grid =
array([[  6,  58,  21, -36, -50,   5,  17,  26, -27, -62,  20, -54],
       [ 33,  54,  47, -62, -29, -20,  30,  62,   6, -69,  47, -87],
       [-32, -56, -47,  62,  31,  19, -30, -61,  -4,  70, -46,  87],
       [ 36, -43,   2,   9,  54, -16,   6,  36,  72,  32,   5,   0],
       [-32, -53, -49,  63,  27,  21, -28, -63,  -7,  70, -48,  88],
       [ 43,  39,  34, -45, -18, -13,  34,  62,  18, -51,  34, -71],
       [ 52,  19,  23, -29,   4, -12,  33,  66,  39, -33,  24, -56],
       [ 43, -39,   1,   8,  51, -13,  12,  42,  74,  27,   4,  -5],
       [-23, -57, -36,  50,  38,   8, -24, -49,   5,  68, -35,  75],
       [ 34,  54,  47, -61, -28, -19,  30,  63,   8, -68,  46, -87],
       [-37, -50, -43,  56,  27,  17, -32, -62,  -9,  63, -42,  82]])
Counting starts at 0.
Report the top-left entry.
6
Report the top-right entry.
-54
Report the entry in row 1 and column 0.
33
The entry directly above 1: 23
The entry directly above -5: -56
The entry directly below -57: 54
Report the bottom-right entry.
82
Report the entry at row 2, column 1.
-56
Report the entry at row 0, column 1.
58
Report the bottom-left entry.
-37
The entry just left of 23 -> 19
Report the entry just left of 46.
-68
Report the entry directly above -63.
36
The entry at row 0, column 2: 21
The entry in row 2 and column 0 -> -32
The entry just left of 12: -13
Report the entry just left of -45.
34
The entry directly above the largest entry -> 0
The entry just left of 0 -> 5
Report the entry directly above 46.
-35

[[-78  74 -79  81  77  79]
 [-78  64  80  79  72 -57]]
The entry in the top-left corner -> -78
The last entry, reading row by row -> -57
The 4th entry in reading order is 81
The second entry on the main diagonal? 64
The entry just left of 64? -78

Questions about the grid below. Rows and columns are numbered from 0.
1) Which number is the entry at row 2, column 0?
2) Which number is the bottom entry of the column that holds the smallest entry?
3) Which number is the entry at row 1, column 0?
4) Which number is the entry just left of the largest entry?
5) Which number is the centre entry?
6) Which number is the minimum?
7) Which number is the entry in row 0 and column 2?
8) Which number is the entry directly above -31?
array([[-13,  39,  17,  38, -26],
       [-70,  70,   1,  50,  -8],
       [  1,   3,  15,  62, -39],
       [-46, -15, -21,  66, -29],
       [-16, -40, -25,  38, -39],
       [-93,  32, -26,  44,  30],
       [ -3, -19, -20, -53,  44],
       [-47,  13, -15,  28,   1],
       [-61,  12, -11,  56,  30],
       [-22,  12,   9,  66, -20],
       [  0,   7,   5,  58, -89],
       [-14, -19, -15,  61, -90],
       [ 11,  52,  27, -44,  52],
       [ -7,  10,   8,  34, -14],
       [-31,  40,  16,  80, -43]])
1) 1
2) -31
3) -70
4) 16
5) -15
6) -93
7) 17
8) -7

[ 38  90  27 -27]
The first entry from the right -> -27
What is the entry just left of 27?
Answer: 90
What is the second entry from the right?
Answer: 27

[[ 85  93 565 546 833 194  93 264 779]
 [220 839 837  92  94 139 300 562  93]
 [825 338 836 100 787  88 752 840 806]
 [169 838 838  89  93 350 291 296  92]
 [823 362 844  95 757 105 789 837 808]
 [ 83  90 571 456 824 224  84 145 573]
 [ 84 103 605 331 709 236  91 100  90]
 [ 92  82 435 618 816 251  88 113 634]
 [830 433  86 837 133 835 834 297 400]
 [179 836 843  86  98 371 301 296  82]
 [798 350 847  90 814  86 588 839 828]
 [777 698  91 825  99 834 788 236 308]
 [ 86 169 701 215 624 205  83 179  89]
 [ 93  78 423 674 824 266  84 131 709]]
The bottom-right entry: 709
The entry just right of the smallest entry -> 423
Read off the entry just left of 139.
A: 94
Read off the smallest entry in the first row.
A: 85
The entry directly below the largest entry: 91
Read off the entry just right of 844.
A: 95
The 2nd entry on the diagonal from the top-right corner: 562
Read off the entry directly above the largest entry.
A: 843
The third entry, reading row by row -> 565
Read off the entry just left of the largest entry.
A: 350
The entry directly below 301 -> 588
Read off the top-right entry.
A: 779
Read off the smallest entry.
A: 78
The fourth-last entry, reading row by row is 266
Read off the entry in the bottom-left corner.
A: 93
Read off the 3rd entry on the diagonal from the top-right corner.
A: 752
The entry just right of 835: 834
Read off the fourth entry, reading row by row.
A: 546
The entry just right of 95 -> 757
Read off the entry directly above 806.
A: 93
The entry just left of 816 -> 618
The entry directly below 830: 179
The first entry in the row that holds the largest entry is 798
Read off the entry directly below 435.
A: 86
Read off the 2nd entry from the end, reading row by row.
A: 131
The entry just right of the largest entry is 90
Read off the top entry of the column that holds the smallest entry.
A: 93
The entry directly below 103 -> 82
Read off the fifth entry in reading order.
A: 833

data =
[[  5 -24 -16   4 -12   1  13 -43 -24 -22 -23 -27   4 -23]
 [-31  42  -1 -25  15 -32 -40  77  39  15  35  34 -21  35]
 [-31  43  -1 -25  16 -33 -40  78  39  15  36  34 -21  36]]
The entry directly below the smallest entry -> 77
Which number is the entry just right of 5?
Answer: -24
The top-left entry -> 5
The first entry on the diagonal from the top-right corner: -23
The entry just right of the smallest entry -> -24
The entry just left of the largest entry -> -40
The entry in the bottom-left corner -> -31
The fourth entry from the end, reading row by row: 36
The bottom-right entry: 36
The entry just left of 16 is -25
Which number is the entry directly below -16?
Answer: -1
Which number is the third entry on the main diagonal?
Answer: -1
Which number is the third largest entry?
Answer: 43
Which number is the fifth entry from the end, reading row by row?
Answer: 15
The 2nd entry on the main diagonal: 42
The third entry from the end, reading row by row is 34
The entry just right of the largest entry is 39

Read these off the row that follows.
1) What is the entry just right of 11.42?
2) What is the entry just left of the largest entry?
3) What is the entry just left of 0.27?
[  6.09  17.09  11.42 -13.16   8.02   0.27 -10.87]
1) -13.16
2) 6.09
3) 8.02

A =
3523	1536	4435	6145	2313	2340	2181	4762	8543	6855	7266	5453	3364	1577
5521	1041	7368	1256	8909	1647	8897	8222	4645	8001	8259	1854	3210	1236
4661	4228	6430	8545	8900	6671	7706	1849	4655	1785	3974	4067	4616	1804
8483	3156	4192	1734	9136	2999	9140	8080	1611	2032	5646	5180	7786	6127
Rows and columns are numbered from 0.
The entry just left of the largest entry is 2999
Find the entry in the top-right corner.
1577
Find the entry in row 0 and column 2.
4435
The entry directly above the largest entry is 7706
Find the top entry of the column that holds the largest entry.
2181
Find the top-left entry.
3523
The entry directly above 4645 -> 8543
Find the maximum.
9140
Find the entry just right of 1734.
9136
The entry just left of 1785 -> 4655
Find the entry directly above the smallest entry.
1536
The entry just left of 8900: 8545
Find the entry in the bottom-left corner.
8483
Find the entry just right of the smallest entry.
7368
Find the minimum.
1041
The entry just left of 4067: 3974
Find the entry in row 2 and column 0.
4661
Find the bottom entry of the column that holds the smallest entry.
3156
Find the entry directly above 1256.
6145
The entry just right of 7266 -> 5453
The entry directly above 4616 -> 3210
Find the entry just right of 1647.
8897
Find the entry directly below 2340.
1647
Find the entry just right of the largest entry.
8080
The entry directly below 8222: 1849

B =
array([-119.56,  -20.11,    3.17,  109.87,  -52.76,   16.41,   92.08,
        175.71,   51.23])
The first entry from the left: -119.56
The entry just right of the largest entry: 51.23
The 2nd entry from the left is -20.11
The second largest entry: 109.87
The third entry from the left is 3.17
What is the 3rd-last entry? 92.08
The second entry from the right: 175.71
